In the rows, zero is written as 128.
Facts:
ralekis | λ fonu nozuba drapa | η a
kleflu | λ kituk drureskes melo | η b
plosen | η a
voru | η a
dreflu | η c
duska | ζ milu flaflil | η c
taflal | η a
sefluk | ζ tifan grido | η c
drureskes | λ zastul | η c
plufle | η c
zemagrok | ζ kloden dugre dubra | η b
restim | λ driklam | ζ skabra | η b
tusta | ζ sefles rebrar pusam | η a
pluvem | λ moplam | η d
romegik | λ drega restim | ζ tebriskik buflan voru | η a
bulus | η a
kolol | ζ vadro nele | η d
dravumem | λ dresun | ζ tifan kloden | η b
drufum | λ zedroflus kleklus | η a
pleber | η a
sustuk | η c
fabel | λ nozuba drasal | ζ druskol dugre | η d
milu | η c
tastuk | λ driklam klobes | ζ nasko trutri flaflil ruski | η b
kodel | λ nozuba puga pude | η c
tanumul | λ traplum romegik zelak ruski | η b
stapok | ζ sustuk melo | η a
kati | λ stekli | ζ taflal demu klegizim | η a
vuna | λ tusta | ζ plufle drasal gobebrar | η b
suklen | λ drureskes grubis grores | η a
grasti | λ plufle | η a
kekliklon | η d
difluske | λ brufleros | ζ ralekis klostidra | η b
grefla | λ klostidra | η a
stekli | ζ skitres | η d
dizas | η b
flutil | η a
zaletel | ζ fibes taplur | η a
gumas | η a
zibram | λ modul bito | η a
laflu | λ nidruk | ζ dugre | η b
saskosker | λ zibram setri | ζ drufum drapa | η a
luvak | ζ mekos nele | η a
rimas | η b
klilum | λ truvas | η c
digrudi | ζ pusam | η a
zedroflus | λ ligrur | η a
zuga | ζ flefuvis ralekis skigro klabruk | η c
vepur | ζ grido | η a
namin | ζ kloden mekos zaki | η b
ludrom | ζ klilum vadro | η d
fibes | λ driklam drega | η b
flusku | η b
tipogre | λ plugus koruvuk | ζ kekliklon zedroflus grubis skabra | η a
flistu | ζ gumas zelak | η c
grone | λ nele | ζ tufer gobebrar zibram | η d
drasal | λ nozuba drapa | η a
klutas | λ kituk drapa | η c
stupes | λ pude drupen | ζ mekos braflu | η a
bafil | ζ klilum milu truvas | η b
nele | λ puga drureskes klobes | η d
rebrar | η b
brosi | λ drega klobes | η c
gratran | λ truplom | ζ tebriskik flegrul | η a
takli | λ kodel | ζ ralekis kloden grefes | η b
klegizim | λ flefuvis | η d
skabra | λ nozuba klegizim | η a
pase | η a
lufom | λ brufleros | ζ pase grido ligrur | η b
ligrur | λ puga drureskes kodel | η a
truplom | λ drega mufum | ζ tanumul melo | η c
mebrugril | ζ modul drureskes labri | η a
drekliska | λ stekli kleklus | η d
fostaflas | λ pluvem | ζ ludruk bagra | η b
druskol | η b
moplam | λ takli kloden | ζ drega | η a
mige | ζ drekliska grasti drupen dizas | η a
gagi | ζ pase | η b
brustupos | λ grubis | η c
gobebrar | η b
flistas | λ futrur | η d
flezoma | η c
taplur | η d
dubra | η c
dresun | λ kodel | ζ rebrar vebrok | η b
begastil | η a
stonum | ζ pusam | η a
skonim | λ driklam | ζ suklen flaflil | η d
plugus | λ nidruk | ζ brugri tomipo buflan | η c
drapa | λ futrur dravumem | η a
gama | λ drasal takli | ζ drureskes begastil | η a
nidruk | λ skitres pude kodel | η d
flegrul | η b
mufum | λ nele melo | η b
buflan | η a
koruvuk | λ driklam | η d
zimek | ζ nasko drureskes bogedra | η c
skigro | η a
tomipo | η c
pusam | η c
pude | λ klobes | η d
kleklus | λ kigril | η a
vebrok | η b
braflu | η b
klabruk | λ drufum zelak melo | η b
zelak | λ rimas | η d
trutri | η b
brufleros | λ takli stuflar drega klegizim | η b
toluk | λ kodel | ζ klilum kituk kodel | η b
bagra | η c
pifun | λ moplam | ζ brosi | η c
ruski | λ puga | η a
skefas | ζ pase drufum bravi tedre | η a
truvas | η a
brolor | λ koruvuk drupen | ζ nidruk | η a
labri | η c
futrur | λ plufle pude | η b
grido | η a
demu | η b
dibam | ζ nasko trutri muplos | η b
flefuvis | λ ligrur | η d
grores | λ flefuvis tastuk truvas | η a
kigril | ζ tomipo plosen grazel | η b
loflol | λ bravi toluk | ζ tifan flutil muplos | η b
drupen | λ nozuba klobes | η c
sefles | η a
tridrim | η c
grubis | λ zastul | η c
setri | η d
drega | λ zastul | η a
klostidra | λ plufle | η a
modul | λ kleflu | η a
grefes | η a
skitres | λ fibes vuna | η a
kloden | λ zastul | η a
puga | η a
torer | λ nozuba laflu | ζ plufle klobes pleber | η a
gostun | ζ ludruk klobes rimas bogedra | η c
flaflil | η c
tetikam | λ driklam kituk setri | ζ grefes flistas | η b
klobes | λ nozuba | η c
treflis | ζ dreflu buflan mufum | η b
muplos | λ brustupos | η a
skagok | λ fibes | ζ drupen begastil | η a
fonu | λ nidruk stupes | ζ drekliska drufum dubra flezoma | η a
grozel | η a
dugre | η b
zaki | η a
tufer | λ flusku vadro demu toluk | η b
kostek | λ drureskes | ζ milu puga kekliklon | η b
tragim | λ grasti | ζ flutil | η b
stuflar | ζ grazel rimas | η a
traplum | λ tetikam | ζ taplur | η d
velun | ζ nidruk | η b
trusken | η d
bito | λ kloden | ζ bravi brustupos melo bagra kleklus | η c
nozuba | ζ nasko mufum | η b
grazel | η b
bunusta | ζ kituk trusken brosi tedre | η d
ludruk | λ ralekis | η a
bravi | λ kodel | η c
vadro | λ bito kodel | η d
fafek | λ klobes | ζ skigro trutri | η c
trudrol | λ bravi zastul | ζ trutri pusam | η b
mekos | λ demu drupen | η c
bogedra | λ klutas | η b
driklam | λ zastul | ζ milu kituk grozel buflan pusam | η d
brugri | η d
melo | λ flefuvis drureskes ligrur | η a
tifan | η a
zastul | η c
mosin | ζ plufle tomipo flaflil | η c
tedre | η b
tebriskik | η a
fakufen | ζ brugri tomipo grasti pluvem | η b
nasko | η d
kituk | η a

Known rows:
[ 94 127 143 113 155 114 132 132 115 126 114 133 162 134 116 144 150 127
 131  78 111 136 124 115 158 110  87 130 138 154 128 125 114 156]: stekli
[113 116 162 120 111 133 139 119 156 130 161 154 139 120 138 146 127 146
 105 114 110 123 156  99 147 133  94 133 138 148 159 133 102 159]: kati
[122 119 140 139 160 157 114 149 147 149 156 105 130 140 124 119 124 156
  77 139 173 126 126 139 118 148 119  97 118 121 133 118  98 189]: klegizim
[141  82 134 118  42 145  94 112  97 178 154 131  75  74 111  77  84 148
 141 146 184 135 142  89 107 160 140 150 124  91 128  98 199 135]: bravi
[134 118 129 101 113 112 140 145 127 125 116 131 146 115 118 112 103 116
 125 128 123 126 151 131 102 140 175 126 137 144  62 138 118 105]: tomipo
[ 79 162 105 147 145  95 123 135 128 161 125 145  53 134 179 162 112 159
 111 201 139 151 140 120 155 107 168 135 153 102 140 163 111  86]: drupen
[ 59 127 127  83 118  49 142  88 122 136 122 149 178 135 117 155 143  92
 128 146  88 160 160 118 168  99 142 131 160 145 101 147 113 109]: nozuba
[146 133 146 126 112 163 122 137 133 132 130 129 123 127 127 147 125 155
 139 132 151 123  93 122 112 131 137 104 138 125 130 138 116 125]: grefes
[110 122 116 126 149  87 113 108 132 125  98 127 149 117 122 129 135  93
 158 143 101 141 158 149 138 111 151 140 104 128 104 118 161 115]: vuna
[134  99  83 131 123 107 141 113  67  79 117 149 169 158 139 135 130  98
  94 117 100 128  57 141 156 133  24 161 160 167 199 138 127 106]: tusta
[106 123 154 116 113 131 137 100 139 115 127 141 156 124 121 155 148 135
 141 107  95 123 123 122 143 115 107 128 140 158 126 126 109 129]: zaletel
[145 132 130 136 101 173 102 119 143 136 149 117 112 118 124 139 121 157
 125 173 151 119 112 164 102 149 160 111 126 110 131 131 106 125]: kleklus
[196 168 123 162 111 162 130 135 186  97 192 114  55 137 102  73 157 138
  99  71  75  98 140 142  98 168 112 143 111  69 152 145  90 123]: drega
[137 144 139 111 119 108 151 144 119 129 139 111 153 160  99 107 115 109
 116  89 134 125 119  96 130 129 120  99 140 139 101 137 119 146]: grazel
[113 126 155 129 140 119 136 113 129 112  99 130 164 119 137 156 138 116
 138  92  91 123 135 128 140 114 101 146 124 159 104 123 114 131]: stuflar
[147 122 115 123  92 170 115 114 125 125 136 119 135 124 109 143 134 151
 153 160 153 117  93 163  93 135 174 109 134 124 117 130 105 107]: gumas
[121 119 119 115 144  80 142 122 113 111  84 135 181 124 130 134 131  82
 149 113  98 146 147 129 151 106 129 148 123 163 102 128 154 114]: bafil
[ 81 131 139 113 150 112 126 114 126 116 103 144 167 132 114 142 162 124
 136  93 101 152 119 127 150 109 103 126 124 149 117 122 112 143]: ludrom
[107 130 124 111 143  78 142 111 107 127 114 141 171 144 110 143 151  99
 152  94  92 135 131 101 167  98 108 120 131 155 112 128 146 127]: velun
[105  95 117  89 108  66 142  97 122 112 123 142 213 128 104 123 128  75
 125 136  82 141 162 138 143 129 132 140 150 157  97 128 121 123]: dibam
[ 98 121 152  91 109 103 145 115 136 133 143 171 159 119 124 136 123 128
 132 123 108 127 163  95 127 127 131 137 151 165 113 126 118 119]: gostun

Rows:
No name comes twice in this set of rows, the named rows included.
[158  91  32 130 106  67 144 106  96  85 168 149 157 153 115  59 129  44
  73 130  67 136 107 153 144 170  37 191 157 127 219 127 144 110]	trudrol
[ 82 143 137 111 112 104 105  72 153 178 170 171 138 136  98 156 169 161
 159 136 122 132 117  63 179  88 111 112 119 124 182 105 165 145]	dravumem
[170 135  60 165 128 119 142 118 163  65 167 161  70 130 121  63 180  81
  90  90  31 141 150 177 112 178  68 202 157  79 241 139 104  88]	driklam
[128  94 110 119 145  98 117 113 153 129 124 137 172 119 133 121 122  95
 113 163 119 126 186 154 129 136 136 138 100 145 125 103 148 153]	kostek
[ 56 157 141 147 196 104 117 117 124 140  95 143  96 132 157 177 165 151
 132 114 108 152 134 108 194  75  92 138 121 119 173 137 137 134]	fabel
[ 64 175 103 145 172  88 128 124 116 159 122 128  49 154 182 166 123 153
 110 199 135 152 127 130 155  99 166 142 148  90 121 170 112  77]	klobes
[ 79 122 121 128 156  58 153 123 119 119 127 162 116 134 174 143 106 108
  84 150  89 145 182 116 167 127 100 166 153 145 144 143 115 116]	fafek
[ 83 130  98 111 148  20 146  78 155  96 131 129 141 162 126 110 156  71
  91 133  25 153 204 162 168 124 131 171 155 113 101 155  89 106]	tastuk
[ 90 137 125 117 149  94 124  88 165 106 126 136 116 118 109 105 175 104
 123 105  50 159 191 169 137 137 135 168 126 102 118 135  90 113]	skonim
[100 104 152 118  68 112  90  79 109 188 149 163 106  78 115 108 128 144
 176 125 146 140 150  49 175 111  97 150 113  98 182  81 232 150]	takli

Now the same things, written a new way:
Known rows:
[126 131 126 116 129 130 178 123 153 130 125 136 154 157 140 122 127 149
 122 142 123 122 140 129 120  74  96 136 129 134 140 129]: namin
[120 129 125 120 127 129 114 125 129 121 132 119 152 129 118 130 123 140
 109 112 120 134 130 135 144 137 122 124 130 127 121 130]: grefes
[138 127 125 123 116 121 141 135 125 133 126 129 121 134 141 130 134 129
 125 147 126 118 126 119 129 105 104 136 127 127 142 126]: flistu
[122 130 124 145 139 130 120 120 120 121 130 121 129 122 121 118 125 108
 139 122 128 133 130 138 128 137 157 124 114 131 130 131]: mufum
[138 124 126 120 116 121 139 134 134 139 121 136 122 130 136 130 131 138
 108 135 135 128 133 113 131  94 108 134 136 128 136 131]: mige
[120 136 122 128 124 129 110 126 119 120 134 114 125 118 120 130 127 131
 134 130 121 129 124 133 135 149 134 124 120 122 133 122]: brustupos
[131 130 129 136 116 127 111 132 131 124 135 125  97 122 105 131 127 137
 131 119 125 123 127 137 126 154 141 122 128 123 118 135]: brugri
[156 126 133 128 122 115 126 142 126 161 122 143  83 106 138 136 139 118
 143 154 143 118 130 105 120 131 110 128 127 123 149 128]: plugus
[143 125 126 149 104 118  89 139 107 131 129 111  92 117 118 124 131  93
 118 126 129 128 120 116 155 158 150 125 113 125 125 129]: flaflil
[124 131 129 130 119 129 124 131 133 120 136 124 110 132 111 129 125 140
 123 119 120 123 126 135 129 143 136 123 130 125 123 133]: taplur
[126 133 128 131 121 129 118 122 139 124 135 119 136 136 114 122 127 130
 131 121 122 129 132 145 117 148 128 123 121 130 122 126]: braflu
[148 111 142 114 109 141 147 124 130 125 126 145 164 127 160 138 137 141
 156 135 144 130  87 109  56 132 106 135 159 130 116 119]: tusta
[125 124 130 124 134 127 104 128 124 128 133 124 147 127 118 127 120 130
 119 107 119 131 133 137 146 153 128 123 134 129 113 129]: klostidra
[138 126 128 127 115 124 155 136 140 134 125 142 103 140 131 131 133 146
 123 140 130 116 132 117 115  93 113 134 133 124 136 138]: kolol
[121 134 135 136 155 136 127 132 123 132 130 130 118 133 121 134 123 136
 139 112 121 121 128 140 135 175 143 121 127 130 106 129]: pude
[124 135 126 136 153 129 120 130 112 139 130 120 122 121 128 133 130 129
 146 121 123 125 124 135 154 182 125 122 117 127 119 119]: klobes
[127 129 136 136 143 130 121 126 133 134 133 128 138 134 122 122 122 113
 140 113 121 128 137 151 127 161 135 121 123 134 115 126]: futrur
[132 130 129 134 117 125 115 125 141 129 135 119 122 127 111 121 127 125
 133 120 124 132 131 144 121 150 131 121 122 125 122 130]: grazel
[137 110 145 132 100 148 165 120 121 102 123 142 166 139 168 124 134  85
 169 151 148 132  75 103  36 101 165 140 145 140 132 118]: trudrol
[116 138 128 127 142 130 116 127 121 124 132 118 119 122 125 133 129 127
 138 131 122 128 125 142 143 160 131 126 121 126 119 117]: bravi
[118 132 128 115 133 133 173 124 154 131 122 136 144 141 142 125 127 137
 127 153 128 123 142 120 114  69 115 135 123 132 150 126]: lufom

Rows:
No name comes twice in this set of rows, the named rows included.
[121 123 131 121 129 125 142 136 123 135 115 139 124 130 144 127 123 104
 105 141 138 127 138 103 153  83 140 136 129 135 140 128]	gama
[139 131 129 139 135 120 104 134 112 143 130 119 109 126 123 129 131 122
 132 115 121 123 126 142 157 185 116 125 119 125 110 122]	plufle
[143 128 131 135 109 119  94 132 123 131 136 120  97 108 115 131 135 115
 137 130 128 127 123 137 116 173 126 124 125 119 131 123]	milu
[150 123 130 134 106 121 142 132 140 141 120 136 107 135 133 122 135 117
 129 142 141 126 126 116 108 101 110 132 125 128 135 132]	treflis
[154 125 130 134 106 114 138 134 147 150 123 138  88 127 126 124 137 118
 130 142 143 126 136 121 117 102 109 131 122 126 142 133]	fakufen
[161 123 127 143  96 111 122 144 116 146 118 133  77 118 135 128 141 106
 128 148 143 122 122  99 128 114 119 135 123 125 142 130]	duska
[116 133 127 126 140 129 110 127 117 130 136 123 132 103 122 132 128 120
 140 134 121 126 131 130 118 152 138 119 122 124 142 123]	brosi
[123 125 120 129 146 124 109 120 123 114 131 128 139 117 116 129 128 134
 129 112 126 134 138 154 139 129 128 129 133 123 125 130]	drufum
[156 123 125 141 124 112 141 129 140 143 120 141  83 133 131 123 141 121
 136 137 146 125 136 137 121 104 105 138 126 124 138 135]	kigril
[133 129 125 131 146 128 104 123 124 131 127 125 125 114 123 135 131 147
 144 114 133 136 121 145 133 168 123 123 136 120 115 126]	kituk
[115 137 131 130 120 133 114 131 135 118 133 119  87 125 110 131 127 135
 122 125 127 129 127 135 122 149 160 123 126 124 115 129]	pluvem
[139 129 124 130 131 129 157 126 141 146 120 135 130 129 138 123 133 136
 145 144 140 126 132 111 110  95 115 129 123 129 151 134]	restim
[136 129 130 154 136 133 175 136 114 150 103 128 121 166 159 118 125  97
 123 129 140 127 119 103 162 124 147 137 115 144 110 129]	nozuba
[123 134 132 129 146 131 113 130 115 135 134 122 129 121 128 132 125 121
 140 127 119 124 128 136 140 171 131 121 120 127 125 122]	drupen

Now the same things, written a new way:
Known rows:
[ 89  86 136 151 114 108 117 117  92 117 118 110  92 172 109]: brosi
[131  69 139 153 135 125 134 102  83 120 106 126 106 177 111]: tufer
[138  55 145 160 165 118 141  40 104 139 113 143 115 156  99]: dibam
[124  77 137 147 159 115 144 123  87 116  82 115  91 178 102]: brugri
[ 82  90 149 185 150 114 142 108  77 110 103 120  93 153  87]: grozel
[124  83 133 146 134 112 135  80 102 129 120 132  96 168 112]: klutas
[103  62 128 169 153  99 130  68  93 137 102 124 126 120 109]: kostek
[144  57 144 168 165  91 146  74 104 132 131 130  90 162 113]: plugus
[120  87 144 139 168 136 135 112  87 100  75 128  96 182  96]: nasko
[142  83 137 154 164 117 136 122  82 103 100 123  93 187  99]: plufle
[114  86 139 158 163 118 139  96  98 107 109 123  97 169 103]: dreflu
[148  75 139 148 124 110 134 132  72 114  99 127  90 176  95]: ludruk
[164  27 139 163 149  98 134  87  93 138 118 153  77 149  83]: torer
[117  67 163 122 114 110 136  22 110 140 127 136 127 167 116]: tetikam
[138  71 139 150 143 125 136 119  81 117  97 121 109 182 100]: gobebrar
[137  83 148 144 135 119 138 112  75 111  94 127  99 170  89]: begastil
[122  75 146 160 132 115 143  79 103 142 119 143 100 146 108]: moplam
[118  57 162 171 147  83 149  69 103 133 121 138 103 147  96]: romegik
[ 91  70 133 159 123  93 160  75 108 169 117 121  91 149 120]: bunusta
[106  75 151 178 153 100 152  61  96 141 116 138 101 139  85]: tusta
[120  78 143 150 125  96 131  83  86 119  98 134 103 143 104]: grores

Rows:
No name comes twice in this set of rows, the named rows included.
[ 92  75 137 165 131 129 119 119  77 118 101 131  79 156  79]	skabra
[ 90  78 140 156 139 105 147  61 105 154 107 121  91 144 113]	ludrom
[118  64 144 144 109 131 125  56 104 147 124 144 113 162 120]	laflu
[175  57 131 149 154  84 151  70 108 143 134 140  96 166 116]	gostun
[ 77  87 151 156 128 139 121 104  90 120 106 115  87 156 149]	vadro
[123  68 136 166  86  90 148  80  99 169 134 131  94 143 111]	skefas
[109 106 136 129 108 133 126  88 106 130 115 133 100 180 120]	dubra
[ 92  91 136 161 129 109 122 102  78 101  87 120 105 130 102]	zedroflus
[123  85 147 141 151 115 140  14 125 149 129 153 108 153 110]	zuga
[121  57 161 147 119 148 109  23 116 151 138 165 109 143 155]	takli
[118  98 133 142 108 120 130  96 101 138 123 128 101 177 117]	flezoma

